Below is a small trained network, with its code and all its weights. Each question gives an input and a class and asks what happens when units are switched off, that is, made to give their printed mean instead of their output.

import numpy as np


def w(rows, s, z=0):
    codes = np.array(rows[::2]) - 128.0
    scale = np.full(codes.shape[1], s)
    scale[-1] = z or s
    return codes * scale


def f(y):
    return np.maximum(y, 0)


def log_softmax(a):
    a = a - a.max(-1, keepdims=True)
    return a - np.log(np.exp(a).sum(-1, keepdims=True))


def net(x, mask):
    res = np.array(x, float).reshape(1, 8) / 4 @ E
    y = f(res @ A[0][:, :-1].T + A[0][:, -1])
    res = res + np.where(mask, y, B[0][:, -1]) @ B[0][:, :-1]
    return log_softmax(res[-1] @ U[:, :-1].T + U[:, -1])


A, B = {}, {}
E = w([
[6,166,163],'x0',
[82,2,171],'x1',
[134,140,115],'x2',
[133,134,121],'x3',
[124,120,138],'x4',
[130,131,128],'x5',
[129,129,124],'x6',
[104,84,14],'x7',
],0.0088)
A[0] = w([
[138,56,29,209],'n0',
[123,175,184,198],'n1',
[224,116,161,253],'n2',
[96,126,43,225],'n3',
[22,173,157,248],'n4',
[210,179,186,198],'n5',
[227,237,19,238],'n6',
[207,146,175,230],'n7',
[40,123,150,155],'n8',
[120,216,120,211],'n9',
[186,1,97,200],'n10',
[119,41,150,183],'n11',
[42,176,136,203],'n12',
],0.0093,0.0039)
B[0] = w([
[124,116,2,213],'n0',
[138,174,201,174],'n1',
[195,72,162,189],'n2',
[111,174,31,199],'n3',
[81,208,172,220],'n4',
[183,114,174,183],'n5',
[192,156,118,246],'n6',
[187,93,174,179],'n7',
[86,155,117,186],'n8',
[181,201,166,191],'n9',
[144,75,75,213],'n10',
[85,76,105,189],'n11',
[80,203,138,198],'n12',
],0.0077,0.011)
U = w([
[225,86,196,38],'0',
[184,2,192,204],'1',
[198,110,98,223],'2',
[140,45,88,62],'3',
[149,169,197,12],'4',
[76,117,196,217],'5',
[110,171,103,207],'6',
[34,94,100,2],'7',
],0.0097,0.0031)

Each question gives the input, the list of numbers given to net, and the class t.
The units are the neurons (one row each of A and B). Each row of codes is followed by its name. A weight is (code - 128) times the scale printed after its matrix; where a second scale follows, it is the last column's (A, B and U).
mask holds one flag per neuron, in row order. A switched-off neuron (its flag False) gives its mean, the last column of its row in B, instead of its output. The means were averaged over made-up inputs and are rounded, as every weight is.
A unit's drop is (log p(t) with every unit on - log p(t) with that unit switched off) / (log p(t) with every unit on - log p(t) with every unit switched off).
The circuit of an input: a set's keep is (log p(t) with only the set's units on - log p(t) with every unit switched off) / (log p(t) with every unit on - log p(t) with every unit switched off). Starting from the 12 units with the biggest drops (on a tie, the unit counted first), units are removed one at a time, each time the one whose removal leaves the highest keep (on an exact tie, the one counted first), for as long as the keep stays at least 0.8.
units of the circuit, in order: the units of the circuit, biggest drop first
most important unit: the unit with the biggest drop
top k neurons: the k neurons with the biggest drops, biggest first
drop when u is switched off: that unit's drop, to one decimal
input [-6,8,-2,3,-5,-5,-4,1], class 3: units of the circuit, in order : (n0 n10)
input [1,8,-8,-1,-4,-6,4,4], class 7: units of the circuit, in order : (n6 n2 n11)
input [7,-3,5,7,-2,8,7,0], class 4: units of the circuit, in order : (n0 n9)
input [1,3,5,8,-7,-6,-2,4], class 7: units of the circuit, in order : (n6 n2 n9)
input [4,-4,-3,1,-1,-5,0,0], class 4: units of the circuit, in order : (n0 n9 n10)
input [-2,1,4,-5,-3,-2,-3,-8], class 1: most important unit : n6
input [-6,4,-6,-5,2,8,5,2], class 3: top 2 neurons : (n0 n10)
input [3,-4,2,6,3,6,-7,-1], class 4: drop when n0 is switched off : 0.2
input [0,5,3,8,2,-7,7,-8], class 1: drop when n3 is switched off : 0.1
input [-6,3,-4,-4,2,-2,-5,8], class 3: drop when n0 is switched off : 0.1
